Each row of numbers belongs to one of the nodes below and depends on some of the facts about them. Some rows are named. Which node is each other row?

How the nodes are related:
stomi θ nuvem; trepir θ brazir; ruso θ segran; skiga θ kekotre; drebral θ nuvem; nozipu θ nuvem
lufo θ bruku; nagrem θ dano; kese θ brazir; braple θ zuso; valo θ morun; skemuk θ stustus
kladrigor θ drukun; truplu θ dano; truplol θ gepim; nedrazar θ ruso; kodrer θ gitrek; flabrar θ sutral
skofor θ piplufak; grita θ stustus; rufo θ negul; tapludrom θ segran; stame θ gepim; morun θ segran
kladron θ morun; flokli θ drukun; flabitun θ ruso; gugan θ negul; stonir θ kekotre; fozi θ zilutos
klerer θ tapludrom; vuzu θ brazir; tofle θ nuvem; sudren θ segran; zovuflin θ tapludrom; zuso θ stustus
bruzi θ gitrek; todem θ zilutos; zilutos θ sutral; vibrobi θ grita; gugrur θ gopen; foli θ ruso
bruku θ segran; gepim θ gitrek; veplin θ pliga; nuvem θ dronar; fotrak θ segran; keklo θ gopen
siluk θ dronar; trestam θ ruso; potu θ pliga; grugrul θ sutral; stofos θ negul; fater θ dano
breklu θ kodrer; postostar θ drukun; brunen θ stustus; kuru θ dronar; brotis θ zilutos; tanil θ drubu
trasta θ kekotre; nipes θ bruku; tegrur θ segran; griler θ stustus; floba θ pliga; kidur θ bruku
bisku θ gitrek; steni θ segran; grudre θ ruso; vivesta θ ruso; badrum θ zilutos; brevo θ pliga
dastor θ zilutos; bisen θ pliga; dano θ stustus; tumetri θ tapludrom; negul θ brazir; plole θ gepim
plolaples θ pliga; brusuk θ stustus; nare θ bisku; skoduk θ nuvem; grumas θ pliga; skulin θ gepim
fluras θ stustus; pliga θ segran; bobedom θ bruku; bredifim θ zuso; plogrum θ nuvem; broklora θ kekotre
leplom θ segran; flobra θ gopen; stigro θ dano; dastebra θ gopen; drukun θ gopen; ruta θ gepim
grovon θ drukun; misol θ gopen; plota θ dronar; roneken θ morun; pusen θ nuvem; drubu θ gitrek
klidro θ bruku; nifek θ bruku; genam θ gepim; kekotre θ stustus; sezas θ ruso; muskes θ kekotre
piplufak θ dronar; brigrudri θ morun; vanol θ piplufak; stomi ρ b; trepir ρ c; skiga ρ c
drebral ρ c; nozipu ρ b; lufo ρ a; nagrem ρ a; kese ρ c; braple ρ c
valo ρ a; skemuk ρ b; kladrigor ρ a; truplu ρ b; truplol ρ a; nedrazar ρ c
flabrar ρ a; skofor ρ c; rufo ρ a; stame ρ b; kladron ρ b; flokli ρ a
flabitun ρ a; gugan ρ b; stonir ρ a; fozi ρ a; klerer ρ d; vuzu ρ b
tofle ρ b; sudren ρ a; zovuflin ρ e; bruzi ρ a; todem ρ b; vibrobi ρ d
gugrur ρ c; foli ρ d; veplin ρ a; fotrak ρ b; keklo ρ a; siluk ρ a
trestam ρ d; potu ρ e; grugrul ρ b; stofos ρ a; fater ρ a; breklu ρ b
postostar ρ d; brunen ρ a; kuru ρ a; brotis ρ a; tanil ρ a; trasta ρ a
nipes ρ c; tegrur ρ e; griler ρ b; floba ρ d; kidur ρ e; steni ρ d
grudre ρ a; vivesta ρ c; badrum ρ d; brevo ρ b; dastor ρ c; bisen ρ a
tumetri ρ b; plole ρ a; plolaples ρ b; brusuk ρ c; nare ρ e; skoduk ρ a
grumas ρ a; skulin ρ c; fluras ρ a; bobedom ρ a; bredifim ρ e; plogrum ρ a
broklora ρ c; leplom ρ a; flobra ρ e; stigro ρ a; dastebra ρ a; ruta ρ d
grovon ρ a; misol ρ a; plota ρ d; roneken ρ a; pusen ρ d; klidro ρ a
nifek ρ a; genam ρ b; sezas ρ c; muskes ρ b; brigrudri ρ a; vanol ρ d
valo μ kekotre; valo μ kese; truplu μ brunen; truplu μ tegrur; nedrazar μ drebral; kladron μ kese
flokli μ pusen; flokli μ grugrul; flabitun μ grugrul; gugan μ stustus; gugan μ negul; gugan μ postostar
gugan μ trepir; klerer μ trepir; klerer μ braple; zovuflin μ bisen; zuso μ nuvem; zuso μ vibrobi
zuso μ todem; zuso μ truplol; zuso μ plota; bruzi μ stomi; bruzi μ pusen; bruzi μ gopen
bruzi μ dastebra; zilutos μ morun; keklo μ trepir; siluk μ sutral; breklu μ gepim; breklu μ roneken
breklu μ brotis; breklu μ drubu; kuru μ brotis; kuru μ veplin; floba μ gitrek; kidur μ pliga
steni μ stigro; steni μ tapludrom; steni μ nifek; badrum μ sutral; brevo μ trestam; tumetri μ brunen
plolaples μ plota; plolaples μ skoduk; plolaples μ morun; grumas μ nare; skulin μ tanil; skulin μ kese
bredifim μ stonir; ruta μ fater; ruta μ todem; ruta μ fotrak; grovon μ gopen; misol μ vivesta
misol μ tapludrom; misol μ trepir; muskes μ klidro; brigrudri μ drukun; vanol μ bruku; vanol μ brotis
stomi Ω skoduk; ruso Ω bruku; skiga Ω stonir; drebral Ω plogrum; nozipu Ω tofle; lufo Ω nipes
nagrem Ω fater; kese Ω vuzu; braple Ω bredifim; valo Ω brigrudri; skemuk Ω zuso; kladrigor Ω postostar
truplu Ω stigro; truplol Ω ruta; nedrazar Ω grudre; kodrer Ω drubu; flabrar Ω grugrul; skofor Ω vanol
grita Ω brusuk; tapludrom Ω ruso; kladron Ω valo; flabitun Ω vivesta; gugan Ω rufo; stonir Ω broklora
vuzu Ω trepir; sudren Ω fotrak; zovuflin Ω klerer; zuso Ω kekotre; bruzi Ω bisku; todem Ω badrum
gugrur Ω dastebra; foli Ω nedrazar; bruku Ω morun; gepim Ω kodrer; veplin Ω grumas; nuvem Ω piplufak
fotrak Ω pliga; keklo Ω misol; siluk Ω kuru; trestam Ω sezas; potu Ω floba; grugrul Ω zilutos
stofos Ω gugan; fater Ω truplu; postostar Ω grovon; brunen Ω skemuk; kuru Ω nuvem; brotis Ω fozi
trasta Ω skiga; nipes Ω bobedom; tegrur Ω tapludrom; griler Ω brunen; floba Ω plolaples; bisku Ω gepim
steni Ω tegrur; grudre Ω flabitun; vivesta Ω trestam; badrum Ω brotis; dastor Ω todem; bisen Ω veplin
tumetri Ω zovuflin; negul Ω kese; plole Ω genam; plolaples Ω bisen; brusuk Ω griler; skoduk Ω drebral
grumas Ω brevo; skulin Ω stame; fluras Ω grita; pliga Ω steni; bobedom Ω nifek; plogrum Ω pusen
leplom Ω sudren; flobra Ω keklo; drukun Ω flobra; ruta Ω skulin; grovon Ω flokli; misol Ω gugrur
pusen Ω nozipu; klidro Ω lufo; nifek Ω kidur; genam Ω truplol; kekotre Ω dano; muskes Ω trasta
piplufak Ω plota; brigrudri Ω roneken

Some rows with their names:
trestam: [20, 3, -6, -2, 1, 24, 3, 3, 0, -1, 4, -8]
sezas: [5, 6, 6, 1, -8, 6, -3, -9, 0, 4, 4, 12]
brunen: [-18, 0, 7, 14, -6, -22, 3, 1, 9, 8, -7, 14]
skulin: [10, 3, -1, -5, -5, 10, -10, -15, -11, -4, 8, 6]
tanil: [-14, 3, 6, 13, -4, -17, 0, -5, 4, 7, -4, 12]
valo: [-8, 4, 6, 7, -8, -12, -8, -12, -9, 0, 1, 10]
nagrem: [-18, -3, 4, 6, 1, -25, -4, -3, 0, -2, 2, 8]
zilutos: [23, -4, -1, -2, -9, 16, 2, 1, -9, 7, 1, -11]
dastor: [-7, -7, -4, -8, 7, -4, -4, -11, -7, -9, 14, 5]
badrum: [27, -4, -10, -10, 5, 26, -4, -3, -10, -7, 10, -16]
plolaples: [17, -13, -2, -26, -6, 16, -1, 9, -17, -7, 2, -21]
veplin: [-17, 6, 7, 15, -3, -20, -2, 4, 10, 11, -9, 17]
gitrek: [1, -3, -8, -1, 9, 7, 3, 3, 1, -2, 1, -7]
brusuk: [-5, -3, -5, -4, 3, -5, -5, -6, -4, -5, 10, 6]
grudre: [-15, 3, 7, 11, -6, -17, -1, -7, 0, 2, -1, 11]
pusen: [22, -1, -3, 2, 7, 23, 9, 3, -3, -3, 7, -6]
flabrar: [-17, -3, 2, 7, -1, -21, -1, -6, -1, -2, 2, 9]
broklora: [5, 1, 2, 2, -7, 2, -4, -5, 0, 5, 1, 11]
gugan: [9, 6, -7, -18, 9, 16, -3, 2, 3, -8, -6, -21]
potu: [-5, -2, 1, -4, 1, -5, -5, -5, -5, -6, 3, 4]
tegrur: [-1, 3, 6, 2, -7, -1, -2, 1, 4, 4, -5, 9]
bredifim: [13, 4, 6, 2, -12, 4, -9, -1, -3, 7, -7, 4]
drukun: [-3, -7, -10, -3, 15, 5, 6, 1, -1, -6, 5, -8]
stigro: [-14, 16, 10, 20, -9, -21, 6, -1, 21, 14, -12, 12]
bruku: [-3, 2, -5, 2, 6, 10, -1, 8, 6, 6, -6, 0]
lufo: [-17, 1, 7, 9, -5, -18, -1, -7, 0, -1, 1, 12]

Name these rows:
[7, 3, 6, -4, -7, 2, -8, -6, -6, -2, 1, 5] : zovuflin
[-23, -1, 6, 10, -3, -23, 3, -6, 2, -1, 1, 11] : klidro
[-13, 4, 9, 15, -10, -19, 2, 2, 9, 11, -7, 13] : stonir
[-12, -4, 8, 8, -13, -28, 5, 6, 4, 10, -2, 5] : fater
[-1, -7, -2, 8, 13, 13, 10, 0, -1, -1, 0, 0] : gopen
[-4, 0, 0, -3, -1, -1, -3, -10, -4, -5, 10, 10] : nipes
[-8, 13, -5, 10, 10, 3, 10, 0, 18, 3, -1, -7] : tapludrom
[13, -9, -3, -17, 2, 18, -6, 12, -8, -5, -9, -15] : truplu
[31, 1, -11, -12, 2, 25, -11, 7, -6, -1, 3, -10] : vanol
[10, 0, 4, 5, -9, 10, 11, 10, 2, 9, -2, -5] : morun
[11, -6, -2, -5, -5, -1, 10, 12, -3, 6, 6, -10] : nuvem
[-4, -3, -10, -3, 14, 7, 0, 10, 4, 2, -4, -5] : gepim
[2, -4, -8, -4, 10, 10, 2, -2, -5, -7, 5, -8] : bisku
[1, -13, -1, -15, 14, 11, 10, 14, -5, -10, 0, -8] : stomi
[1, -7, -5, -19, 10, 14, 3, 13, -3, -8, -4, -16] : genam
[9, -1, -3, 3, 1, 13, 2, 4, 0, 5, -4, -5] : dano
[-19, 2, 7, 16, -1, -20, 0, 10, 16, 16, -13, 17] : brotis
[-4, 6, 17, 24, -11, -7, 7, -6, 6, 13, -9, 19] : dastebra

